Below is a small trained network, with its code and all its weights. Each question gives an input and a class and asks what happens when units are switched off, that is, made to give their printed mean instead of their output.

import numpy as np


def w(rows, s, z=0):
    codes = np.array(rows[::2]) - 128.0
    scale = np.full(codes.shape[1], s)
    scale[-1] = z or s
    return codes * scale


def f(y):
    return np.maximum(y, 0)


def log_softmax(a):
    a = a - a.max(-1, keepdims=True)
    return a - np.log(np.exp(a).sum(-1, keepdims=True))


def net(x, mask):
    res = np.array(x, float).reshape(1, 4) / 4 @ E
    y = f(res @ A[0][:, :-1].T + A[0][:, -1])
    res = res + np.where(mask, y, B[0][:, -1]) @ B[0][:, :-1]
    return log_softmax(res[-1] @ U[:, :-1].T + U[:, -1])


A, B = {}, {}
E = w([
[179,39,171,30,109,189,86,76,140],'x0',
[92,135,192,175,46,167,38,167,52],'x1',
[187,236,181,118,106,62,76,74,187],'x2',
[107,46,166,93,144,94,149,249,196],'x3',
],0.011)
A[0] = w([
[120,121,138,68,78,168,44,150,91,30],'n0',
[19,87,147,193,40,96,45,97,154,190],'n1',
[149,49,178,65,115,133,127,75,86,116],'n2',
[81,114,142,109,73,96,126,212,204,248],'n3',
[97,86,161,182,72,111,108,111,139,27],'n4',
[197,221,201,118,150,32,32,151,202,105],'n5',
[140,62,156,192,81,114,7,95,54,201],'n6',
[186,94,111,59,181,100,178,62,163,85],'n7',
[135,94,171,33,108,62,154,189,93,97],'n8',
[89,141,88,115,190,57,152,113,156,210],'n9',
[31,226,125,224,143,77,205,177,149,96],'n10',
[103,160,194,164,50,135,96,200,80,87],'n11',
[202,95,185,62,101,104,86,113,108,130],'n12',
[138,157,198,174,83,53,65,65,254,28],'n13',
[116,109,19,162,124,91,162,44,225,153],'n14',
[151,157,167,146,138,78,143,11,59,215],'n15',
[79,94,71,153,106,141,131,46,62,200],'n16',
[93,49,122,166,152,121,142,116,77,81],'n17',
[135,154,150,143,109,72,80,119,141,104],'n18',
[60,219,59,180,137,98,124,172,107,65],'n19',
[176,42,141,107,84,169,95,16,122,20],'n20',
[153,104,116,16,72,203,102,108,177,45],'n21',
[156,182,144,59,73,130,126,187,168,159],'n22',
[149,100,209,114,194,60,80,186,135,74],'n23',
[155,154,70,201,146,207,103,45,138,197],'n24',
[119,72,144,159,149,171,181,161,27,35],'n25',
[101,168,102,168,108,141,141,150,158,85],'n26',
[97,108,67,113,153,162,163,168,43,73],'n27',
[117,70,105,119,93,112,75,188,214,131],'n28',
[136,117,99,26,187,55,180,98,115,71],'n29',
[116,118,175,61,165,27,111,234,169,253],'n30',
[200,160,182,165,152,92,75,71,186,44],'n31',
[124,169,105,146,135,159,74,23,149,224],'n32',
[107,131,165,194,64,139,78,163,103,143],'n33',
[158,122,214,181,100,186,90,153,123,36],'n34',
[187,104,183,55,127,207,120,102,182,57],'n35',
[83,70,79,104,174,204,114,154,98,133],'n36',
[168,45,71,168,119,135,214,86,80,161],'n37',
],0.0086,0.002)
B[0] = w([
[155,111,181,141,169,182,195,136,167,199],'n0',
[197,89,107,104,175,158,160,94,111,204],'n1',
[45,157,129,209,166,116,91,119,174,209],'n2',
[86,92,175,89,102,155,53,136,15,223],'n3',
[174,118,165,121,138,160,174,119,114,160],'n4',
[160,157,71,123,147,123,119,223,145,244],'n5',
[164,94,150,79,168,157,126,141,113,228],'n6',
[136,149,127,113,193,186,178,105,80,212],'n7',
[136,138,207,132,69,149,51,129,83,197],'n8',
[145,125,216,116,147,171,123,123,54,197],'n9',
[71,157,139,226,182,145,83,55,183,237],'n10',
[197,141,161,115,152,185,201,91,68,216],'n11',
[99,115,121,171,149,93,129,155,137,206],'n12',
[131,185,61,59,116,129,153,167,217,218],'n13',
[116,121,147,65,164,200,169,115,37,206],'n14',
[137,108,155,83,77,102,77,139,75,201],'n15',
[121,148,126,50,62,72,76,123,101,193],'n16',
[139,129,72,106,106,89,139,185,169,181],'n17',
[127,135,71,109,162,101,141,137,218,173],'n18',
[2,174,134,189,127,161,114,90,136,204],'n19',
[62,140,184,191,116,134,92,99,210,217],'n20',
[86,128,155,226,170,173,81,68,213,213],'n21',
[122,142,107,89,128,101,75,188,133,179],'n22',
[108,127,121,130,42,133,101,102,93,196],'n23',
[129,108,165,96,62,135,68,103,64,199],'n24',
[161,164,95,109,143,67,155,171,217,200],'n25',
[139,105,180,195,141,123,97,92,213,159],'n26',
[132,173,76,118,82,74,143,225,168,196],'n27',
[133,62,163,77,63,128,98,139,150,204],'n28',
[153,129,165,96,156,210,193,86,54,200],'n29',
[116,115,150,115,88,143,57,128,78,247],'n30',
[136,159,82,90,126,103,185,219,142,198],'n31',
[109,132,128,122,84,111,36,155,78,201],'n32',
[160,119,141,88,177,171,189,103,90,204],'n33',
[141,133,116,157,176,187,233,130,136,192],'n34',
[81,183,114,158,170,126,121,84,156,213],'n35',
[114,164,52,93,115,105,131,187,200,213],'n36',
[142,155,102,63,123,141,109,172,143,200],'n37',
],0.0064,0.013)
U = w([
[53,147,154,247,188,155,102,89,194,103],'0',
[174,124,160,111,205,199,218,103,89,96],'1',
[143,157,54,98,110,97,141,187,197,104],'2',
[111,116,159,112,23,131,56,115,80,82],'3',
[133,116,131,136,145,124,103,119,121,254],'4',
[200,85,123,211,111,41,168,97,155,79],'5',
],0.012,0.0096)

Each question gives the input, the list of numbers given to net, and the class t.
The units are the neurons (one row each of A and B). Each row of codes is followed by its name. A weight is (code - 128) times the scale printed after its matrix; where a second scale follows, it is the last column's (A, B and U).
mask holds one flag per neuron, in row order. A switched-off neuron (its flag False) gives its mean, the last column of its row in B, instead of its output. The means were averaged over made-up inputs and are rounded, as every weight is.
A unit's drop is (log p(t) with every unit on - log p(t) with that unit switched off) / (log p(t) with every unit on - log p(t) with every unit switched off).
The circuit of an input: a set's keep is (log p(t) with only the set's units on - log p(t) with every unit switched off) / (log p(t) with every unit on - log p(t) with every unit switched off). Starting from the 12 units with the biggest drops (on a tie, the unit counted first), units are removed one at a time, each time the one whose removal leaves the highest keep (on an exact tie, the one counted first), for as long as the keep stays at least 0.8.
circuit, biggest first: the units of the circuit, biggest drop first
k most important neurons: the k neurons with the biggest drops, biggest first
drop of u: that unit's drop, to one decimal
input [-1,-5,5,5], class 1: circuit, biggest first : [n29]
input [5,-7,-6,8], class 3: circuit, biggest first : [n8; n30]
input [-7,8,4,-2], class 1: 2 most important neurons : [n11; n33]
input [-4,8,3,8], class 1: 2 most important neurons : [n11; n33]
input [7,0,-4,8], class 3: 4 most important neurons : [n28; n8; n3; n10]
input [-4,3,-6,-5], class 2: circuit, biggest first : [n25; n27]
input [5,-3,-5,-4], class 0: 2 most important neurons : [n20; n21]
input [-7,8,-2,-5], class 1: 3 most important neurons : [n11; n33; n1]
input [5,-1,6,4], class 2: 3 most important neurons : [n13; n5; n10]
input [-5,4,-5,-8], class 3: 2 most important neurons : [n16; n24]
input [3,2,6,6], class 2: 2 most important neurons : [n13; n5]
input [8,6,-6,8], class 0: 2 most important neurons : [n21; n2]
input [6,-3,-5,-5], class 0: 3 most important neurons : [n20; n21; n2]
input [-3,-2,4,-5], class 3: circuit, biggest first : [n15]
input [-3,4,6,-6], class 2: drop of n8 : 0.1
input [8,0,3,-5], class 0: drop of n5 : 0.0
input [5,4,4,3], class 0: drop of n21 : 0.1
